Below is a small trained network, with its code and all its weights. Each question gives an input and a target symbol and asks what happens when units are switched off, that is, made to give their printed mean instead of their output.

import numpy as np


def w(rows, s, z=0):
    codes = np.array(rows[::2]) - 128.0
    scale = np.full(codes.shape[1], s)
    scale[-1] = z or s
    return codes * scale


def f(y):
    return y / 2 * (1 + np.tanh(0.7978845608 * (y + 0.044715 * y**3)))


def softmax(a):
    e = np.exp(a - a.max(-1, keepdims=True))
    return e / e.sum(-1, keepdims=True)


def log_softmax(a):
    a = a - a.max(-1, keepdims=True)
    return a - np.log(np.exp(a).sum(-1, keepdims=True))


def net(x, mask):
    ids = ['ΓΘΞΠΦαλμψ'.index(c) for c in x.split()]
    T = len(ids)
    res = E[ids] + P[:T]
    u = 0
    for l in range(2):
        q, k, v = (res @ M[l].T for M in (Q, K, V))
        z = softmax(np.where(np.tri(T) > 0, q @ k.T / 2**0.5, -1e9)) @ v
        res = res + np.where(mask[u], z, O[l][:, -1]) @ O[l][:, :-1]
        u += 1
        y = f(res @ A[l][:, :-1].T + A[l][:, -1])
        res = res + np.where(mask[u : u + 4], y, B[l][:, -1]) @ B[l][:, :-1]
        u += 4
    return log_softmax(res[-1] @ U[:, :-1].T + U[:, -1])


Q, K, V, O, A, B = {}, {}, {}, {}, {}, {}
E = w([
[143,238,174,136,101],'Γ',
[76,176,155,94,123],'Θ',
[212,116,157,76,195],'Ξ',
[182,160,138,128,6],'Π',
[129,96,145,70,133],'Φ',
[210,136,92,98,140],'α',
[128,175,100,103,97],'λ',
[131,165,213,146,103],'μ',
[81,118,166,71,186],'ψ',
],0.018)
P = w([
[114,60,148,121,2],'0',
[56,99,133,130,195],'1',
[72,105,146,110,199],'2',
[76,103,161,94,202],'3',
[87,98,182,61,212],'4',
[91,102,173,68,207],'5',
[112,92,178,52,220],'6',
],0.0064)
Q[0] = w([
[138,201,200,4,142],'L0H0',
[164,106,120,126,70],'L0H0',
],0.043)
K[0] = w([
[156,73,127,93,2],'L0H0',
[93,111,106,186,128],'L0H0',
],0.04)
V[0] = w([
[211,105,159,251,115],'L0H0',
[109,209,161,197,152],'L0H0',
],0.016)
O[0] = w([
[207,90,231,135,170,254],'L0H0',
[190,148,215,2,72,22],'L0H0',
],0.0082,0.007)
A[0] = w([
[13,184,85,147,203,239],'L0N0',
[92,178,185,2,240,64],'L0N1',
[219,145,105,196,169,2],'L0N2',
[234,180,208,127,104,218],'L0N3',
],0.0081,0.005)
B[0] = w([
[199,222,127,104,205,186],'L0N0',
[216,227,176,254,56,188],'L0N1',
[190,146,127,175,179,140],'L0N2',
[46,108,80,237,211,245],'L0N3',
],0.0082,0.012)
Q[1] = w([
[194,92,161,5,28],'L1H0',
[164,202,110,156,184],'L1H0',
],0.025)
K[1] = w([
[214,215,198,98,249],'L1H0',
[45,61,152,84,110],'L1H0',
],0.02)
V[1] = w([
[238,161,77,200,1],'L1H0',
[30,252,146,190,69],'L1H0',
],0.011)
O[1] = w([
[1,95,161,90,168,240],'L1H0',
[112,62,110,65,117,255],'L1H0',
],0.015,0.0091)
A[1] = w([
[164,91,131,151,84,2],'L1N0',
[157,131,114,80,119,26],'L1N1',
[133,75,182,120,137,74],'L1N2',
[75,134,98,180,6,82],'L1N3',
],0.018,0.0063)
B[1] = w([
[56,62,121,99,86,137],'L1N0',
[124,174,230,159,142,137],'L1N1',
[145,212,78,158,65,253],'L1N2',
[252,27,182,130,102,142],'L1N3',
],0.017,0.016)
U = w([
[201,123,106,114,52,109],'Γ',
[141,95,244,133,114,177],'Θ',
[207,87,125,255,155,47],'Ξ',
[97,103,156,222,106,2],'Π',
[191,71,32,139,190,163],'Φ',
[101,27,215,228,205,93],'α',
[121,71,128,75,142,225],'λ',
[174,14,193,226,90,231],'μ',
[209,128,189,144,104,124],'ψ',
],0.0066,0.0061)

Each question gives the input, a string of symbols that net reads in full, and the target symbol t.
The units are the heads (2 rows each of Q, K, V and O) and the neurons (one row each of A and B). Each row of codes is followed by its name. A weight is (code - 128) times the scale printed after its matrix; where a second scale follows, it is the last column's (O, A, B and U).
mask holds one flag per unit, layer by layer, with each layer's heads first. A switched-off unit (its flag False) gives its mean, the last column of its rows in O or B, instead of its output. The means were averaged over made-up inputs and are rounded, as every weight is.
A unit's drop is (log p(t) with every unit on - log p(t) with that unit switched off) / (log p(t) with every unit on - log p(t) with every unit switched off).
The circuit of an input: a set's keep is (log p(t) with only the set's units on - log p(t) with every unit switched off) / (log p(t) with every unit on - log p(t) with every unit switched off). Starting from all 10 units, units are removed one at a time, each time the one whose removal leaves the highest keep (on an exact tie, the one counted first), for as long as the keep stays at least 0.8.
circuit, biggest first: the units of the circuit, biggest drop first
top k neurons: the k neurons with the biggest drops, biggest first
k most important neurons of layer l: the k neurons of layer l with the biggest drops, biggest first
input α α ψ Ξ, target α: circuit, biggest first : (L1H0 L0H0)
input Θ Φ Φ Γ, target Θ: 2 most important neurons of layer 0 : (L0N1 L0N3)
input μ α α, target μ: top 4 neurons : (L0N3 L0N1 L1N0 L1N2)
input Γ Θ α α μ, target Γ: top neuron : (L1N2)
input ψ μ Γ μ α, target ψ: top 2 neurons : (L1N1 L0N0)
input Θ Θ Ξ, target Θ: circuit, biggest first : (L1N1 L0H0 L1H0 L0N3)
input ψ Ξ α Π, target μ: top 3 neurons : (L1N3 L0N1 L0N3)
input ψ α Θ, target ψ: 2 most important neurons of layer 0 : (L0N0 L0N1)
input Γ Ξ Φ α, target Γ: circuit, biggest first : (L1H0 L1N2 L0N1 L0H0)
input α Γ Ξ Θ ψ α Φ, target α: top 3 neurons : (L0N0 L1N2 L0N1)
input Π μ Φ Γ Ξ Π ψ, target Π: circuit, biggest first : (L1H0 L1N2)
input Γ Φ ψ Γ Θ μ α, target Γ: circuit, biggest first : (L1H0 L0N1 L1N2 L0H0)
input Ξ Θ Π, target μ: circuit, biggest first : (L1N3 L0N0)
input Π Ξ λ, target λ: circuit, biggest first : (L1H0)
input λ μ Ξ Γ Θ, target λ: circuit, biggest first : (L0H0 L1H0)
input α Θ Ξ Γ ψ Φ ψ, target α: circuit, biggest first : (L0N0 L1N2 L0H0)
input Γ Ξ λ μ Θ, target Γ: top 3 neurons : (L1N2 L0N1 L0N3)
input Π Π Ξ Φ Π Π, target Π: circuit, biggest first : (L1N2 L1H0)
input Φ μ λ Φ, target Φ: circuit, biggest first : (L0H0 L0N0)
input α Θ Φ μ Ξ λ Ξ, target α: circuit, biggest first : (L0N0 L1H0)
input Ξ μ α, target Ξ: circuit, biggest first : (L1H0 L0N0)
input Π Φ Θ ψ α μ, target Π: top 3 neurons : (L1N2 L0N0 L1N3)
input Ξ λ Π Φ, target Γ: top 3 neurons : (L0N3 L0N0 L1N2)
input Ξ Θ Π λ, target λ: top 2 neurons : (L0N0 L1N2)
input μ λ Γ, target μ: top 2 neurons : (L0N3 L0N1)
input Π Γ Π Π Ξ, target Ξ: top 4 neurons : (L0N1 L1N2 L0N3 L0N2)
